Below is a small trained network, with its code and all its weights. Each question gives an input and a target symbol and asks what happens when units are switched off, that is, made to give their printed mean instead of their output.

import numpy as np


def w(rows, s, z=0):
    codes = np.array(rows[::2]) - 128.0
    scale = np.full(codes.shape[1], s)
    scale[-1] = z or s
    return codes * scale


def norm(h):
    return h / np.sqrt((h * h).mean(-1, keepdims=True) + 1e-5)


def f(y):
    return y / 2 * (1 + np.tanh(0.7978845608 * (y + 0.044715 * y**3)))


def softmax(a):
    e = np.exp(a - a.max(-1, keepdims=True))
    return e / e.sum(-1, keepdims=True)


def log_softmax(a):
    a = a - a.max(-1, keepdims=True)
    return a - np.log(np.exp(a).sum(-1, keepdims=True))


def net(x, mask):
    ids = ['ΓΘΛΦαβδζμξπστψω'.index(c) for c in x.split()]
    T = len(ids)
    res = E[ids] + P[:T]
    u = 0
    for l in range(2):
        r = norm(res)
        for j in range(2):
            rows = slice(4 * j, 4 * j + 4)
            q, k, v = (r @ M[l][rows].T for M in (Q, K, V))
            z = softmax(np.where(np.tri(T) > 0, q @ k.T / 4**0.5, -1e9)) @ v
            o = O[l][rows]
            res = res + np.where(mask[u + j], z, o[:, -1]) @ o[:, :-1]
        u += 2
        y = f(norm(res) @ A[l][:, :-1].T + A[l][:, -1])
        res = res + np.where(mask[u : u + 4], y, B[l][:, -1]) @ B[l][:, :-1]
        u += 4
    return log_softmax(norm(res)[-1] @ U[:, :-1].T + U[:, -1])


Q, K, V, O, A, B = {}, {}, {}, {}, {}, {}
E = w([
[200,124,23,183,66,112,110,79,225],'Γ',
[179,97,110,216,109,165,204,32,105],'Θ',
[157,151,72,226,102,206,250,98,158],'Λ',
[36,132,48,93,75,133,84,81,147],'Φ',
[123,96,117,158,149,85,106,156,118],'α',
[192,166,32,187,98,245,122,96,131],'β',
[168,159,136,139,185,143,163,160,139],'δ',
[116,142,112,139,145,174,122,203,205],'ζ',
[69,90,103,177,30,172,120,32,180],'μ',
[154,96,129,99,93,128,7,91,111],'ξ',
[62,76,121,147,187,105,103,155,100],'π',
[186,136,67,222,114,169,223,88,133],'σ',
[129,164,23,113,160,87,148,71,71],'τ',
[101,134,92,135,150,22,189,193,169],'ψ',
[169,103,130,151,146,81,105,121,140],'ω',
],0.019)
P = w([
[161,146,170,195,204,155,71,33,156],'0',
[84,121,122,161,166,162,102,174,141],'1',
[161,75,133,70,204,199,144,74,200],'2',
[65,126,68,181,170,177,117,61,163],'3',
[113,79,92,132,66,144,142,193,65],'4',
[185,30,99,28,140,201,189,100,162],'5',
[46,103,6,194,163,197,132,95,196],'6',
],0.014)
Q[0] = w([
[146,101,210,59,90,108,118,196,98],'L0H1',
[111,187,154,143,122,104,125,176,1],'L0H1',
[175,3,70,114,112,185,156,174,159],'L0H1',
[143,214,137,240,68,102,78,180,113],'L0H1',
[71,210,76,219,135,78,87,51,139],'L0H2',
[104,147,150,107,137,124,164,90,158],'L0H2',
[99,72,45,146,95,137,139,125,143],'L0H2',
[156,71,18,85,188,199,146,93,203],'L0H2',
],0.035)
K[0] = w([
[87,189,100,205,118,103,95,105,98],'L0H1',
[142,224,247,155,113,85,89,136,141],'L0H1',
[159,141,64,90,4,137,183,129,98],'L0H1',
[139,112,198,115,165,97,100,238,116],'L0H1',
[99,84,177,7,203,121,137,177,115],'L0H2',
[108,165,144,110,158,170,149,79,145],'L0H2',
[161,80,90,61,55,151,173,160,94],'L0H2',
[179,42,26,90,98,184,219,75,160],'L0H2',
],0.032)
V[0] = w([
[35,158,146,98,119,192,148,133,70],'L0H1',
[90,136,146,128,141,87,210,106,99],'L0H1',
[130,177,161,125,22,143,140,94,213],'L0H1',
[171,253,46,76,154,131,128,137,93],'L0H1',
[100,88,125,153,137,127,114,104,96],'L0H2',
[100,149,166,146,87,109,152,118,188],'L0H2',
[161,104,182,160,75,182,117,123,178],'L0H2',
[182,124,43,131,120,77,114,87,172],'L0H2',
],0.04)
O[0] = w([
[121,92,152,152,231,239,94,159,98,59],'L0H1',
[98,96,216,219,181,97,145,112,123,68],'L0H1',
[174,2,9,168,139,76,53,128,162,132],'L0H1',
[142,212,43,153,210,212,235,80,227,131],'L0H1',
[98,192,161,128,173,143,118,144,148,149],'L0H2',
[112,29,119,157,129,159,159,150,134,83],'L0H2',
[198,77,133,83,211,153,155,159,49,176],'L0H2',
[184,182,158,73,70,148,128,128,230,255],'L0H2',
],0.02,0.031)
A[0] = w([
[50,192,113,101,68,111,182,111,80,183],'L0N1',
[21,131,115,134,90,236,149,199,89,122],'L0N2',
[3,204,31,231,123,115,59,129,66,1],'L0N3',
[210,216,133,166,91,151,213,152,97,204],'L0N4',
],0.038,0.0019)
B[0] = w([
[119,156,147,166,166,71,98,92,72,203],'L0N1',
[114,107,109,144,187,178,115,110,230,149],'L0N2',
[44,154,84,76,168,2,159,67,88,150],'L0N3',
[48,159,145,147,124,94,123,96,145,253],'L0N4',
],0.036,0.031)
Q[1] = w([
[79,163,127,131,209,188,78,140,123],'L1H1',
[151,180,217,145,127,116,172,87,107],'L1H1',
[140,88,136,104,189,104,162,104,254],'L1H1',
[126,43,210,165,127,87,142,173,112],'L1H1',
[183,80,178,191,141,199,161,142,120],'L1H2',
[94,120,192,173,171,75,166,21,134],'L1H2',
[69,116,195,118,134,169,84,184,145],'L1H2',
[155,191,78,145,160,185,152,125,136],'L1H2',
],0.038)
K[1] = w([
[42,155,111,109,200,174,137,141,141],'L1H1',
[107,182,204,178,134,90,163,92,106],'L1H1',
[123,66,162,117,151,136,159,79,255],'L1H1',
[152,55,230,150,145,122,131,167,106],'L1H1',
[153,54,148,208,183,146,172,183,109],'L1H2',
[78,159,201,194,111,135,196,70,98],'L1H2',
[69,123,182,88,143,137,85,180,150],'L1H2',
[141,182,82,156,156,197,137,147,147],'L1H2',
],0.037)
V[1] = w([
[124,159,193,105,130,106,113,155,4],'L1H1',
[37,175,34,113,129,148,57,90,134],'L1H1',
[80,93,68,142,115,209,125,111,126],'L1H1',
[93,104,161,68,176,94,120,92,188],'L1H1',
[144,151,127,129,71,118,89,38,135],'L1H2',
[113,129,123,88,164,101,82,169,170],'L1H2',
[112,160,87,104,154,32,213,144,104],'L1H2',
[196,85,176,90,157,168,150,152,152],'L1H2',
],0.03)
O[1] = w([
[113,120,37,131,100,210,124,121,188,59],'L1H1',
[250,111,156,180,113,149,109,186,102,242],'L1H1',
[141,189,170,146,89,55,159,155,116,57],'L1H1',
[178,83,146,78,163,96,97,120,134,225],'L1H1',
[134,72,130,134,178,163,148,165,118,253],'L1H2',
[145,152,156,151,126,166,106,123,100,177],'L1H2',
[131,83,120,155,108,165,116,59,142,210],'L1H2',
[62,205,120,117,115,106,141,134,92,48],'L1H2',
],0.022,0.021)
A[1] = w([
[189,103,37,130,65,93,129,77,148,18],'L1N1',
[117,87,183,234,1,154,207,158,186,12],'L1N2',
[241,162,59,148,127,142,229,110,170,3],'L1N3',
[46,128,193,249,81,122,159,98,118,124],'L1N4',
],0.038,0.0037)
B[1] = w([
[88,179,146,199,151,127,133,197,160,229],'L1N1',
[68,125,252,18,119,150,114,153,136,147],'L1N2',
[130,71,93,45,136,155,156,60,47,251],'L1N3',
[182,82,82,136,85,181,186,201,111,214],'L1N4',
],0.035,0.027)
U = w([
[183,138,76,82,68,78,161,148,220,92],'Γ',
[46,113,92,81,124,179,112,96,198,159],'Θ',
[59,145,163,113,150,16,156,86,105,116],'Λ',
[188,202,210,111,154,105,115,183,109,152],'Φ',
[140,128,163,130,1,123,94,64,103,104],'α',
[187,97,132,59,145,165,157,66,70,62],'β',
[160,98,94,236,106,122,175,94,137,192],'δ',
[94,160,87,149,133,138,200,205,103,180],'ζ',
[124,37,119,120,105,88,50,168,96,19],'μ',
[200,167,86,154,130,210,67,137,182,157],'ξ',
[83,140,199,177,159,164,99,101,69,167],'π',
[170,81,180,128,208,108,88,70,232,81],'σ',
[134,223,161,129,162,183,203,111,209,190],'τ',
[106,83,213,92,70,190,173,181,169,114],'ψ',
[128,200,132,191,92,79,87,82,198,251],'ω',
],0.0085,0.0028)

Each question gives the input, a string of symbols that net reads in full, and the target symbol t.
The units are the heads (4 rows each of Q, K, V and O) and the neurons (one row each of A and B). Each row of codes is followed by its name. A weight is (code - 128) times the scale printed after its matrix; where a second scale follows, it is the last column's (O, A, B and U).
mask holds one flag per unit, layer by layer, with each layer's heads first. A switched-off unit (its flag False) gives its mean, the last column of its rows in O or B, instead of its output. The means were averaged over made-up inputs and are rounded, as every weight is.
A unit's drop is (log p(t) with every unit on - log p(t) with that unit switched off) / (log p(t) with every unit on - log p(t) with every unit switched off).
The circuit of an input: a set's keep is (log p(t) with only the set's units on - log p(t) with every unit switched off) / (log p(t) with every unit on - log p(t) with every unit switched off). Starting from all 12 units, units are removed one at a time, each time the one whose removal leaves the highest keep (on an exact tie, the one counted first), for as long as the keep stays at least 0.8.
circuit, biggest first: the units of the circuit, biggest drop first
most important unit: the unit with the biggest drop
top k neurons: the k neurons with the biggest drops, biggest first
top k neurons in layer l: the k neurons of layer l with the biggest drops, biggest first
heads that matter: for each layer, one digit per head in row order, 1 if its drop is at least 0.15 and else 0, layers parted by /
input τ σ δ ζ, target δ: top neuron => L0N1
input Θ α Λ σ τ Φ ψ, target Φ: heads that matter => 10 / 11
input Λ π σ β ψ, target δ: circuit, biggest first => L0N1; L1N4; L0H2
input β μ ζ β, target ζ: heads that matter => 11 / 10
input Θ ζ ψ β, target ψ: circuit, biggest first => L0H2; L1N2
input σ Γ Φ Φ β Φ, target Φ: circuit, biggest first => L0H1; L1H1; L1H2; L0N4
input Φ ψ ω ω β π β, target π: heads that matter => 11 / 00
input π Θ Θ Γ Γ α α, target α: heads that matter => 10 / 10
input α ψ β ω ξ ψ Λ, target ψ: top 2 neurons => L1N2; L1N4
input σ σ ψ π, target ψ: heads that matter => 11 / 00
input Φ ξ Θ σ ψ ψ Φ, target ψ: circuit, biggest first => L0H2; L1N2; L1N4
input σ β σ ψ α Γ Λ, target Γ: top 2 neurons => L1N1; L1N3
input β Θ Γ Γ σ, target ψ: top 3 neurons => L0N4; L1N2; L1N4
input Θ μ Γ π μ π, target μ: heads that matter => 10 / 00
input β Γ α, target Γ: circuit, biggest first => L0H1
input σ ψ Γ ω Γ ω, target Γ: top 2 neurons in layer 1 => L1N1; L1N3
input Φ Φ Λ β, target Λ: heads that matter => 11 / 11
input Θ β δ ξ Θ, target Θ: heads that matter => 10 / 10
input π σ ζ Θ Λ, target ζ: heads that matter => 11 / 11
input β Φ τ π, target τ: heads that matter => 10 / 00
input τ ψ σ α α π, target σ: most important unit => L1H1
input Γ ψ β Λ Θ α, target Θ: heads that matter => 10 / 10
input Θ ω π τ α ξ Γ, target ξ: heads that matter => 10 / 10
input σ β Γ τ, target Γ: heads that matter => 11 / 00
input ψ ψ σ, target σ: top 2 neurons in layer 1 => L1N4; L1N3
input ω ξ α Λ ω ζ δ, target ζ: top 2 neurons => L1N1; L0N4
input α β τ μ Φ, target σ: top 2 neurons => L0N2; L0N3
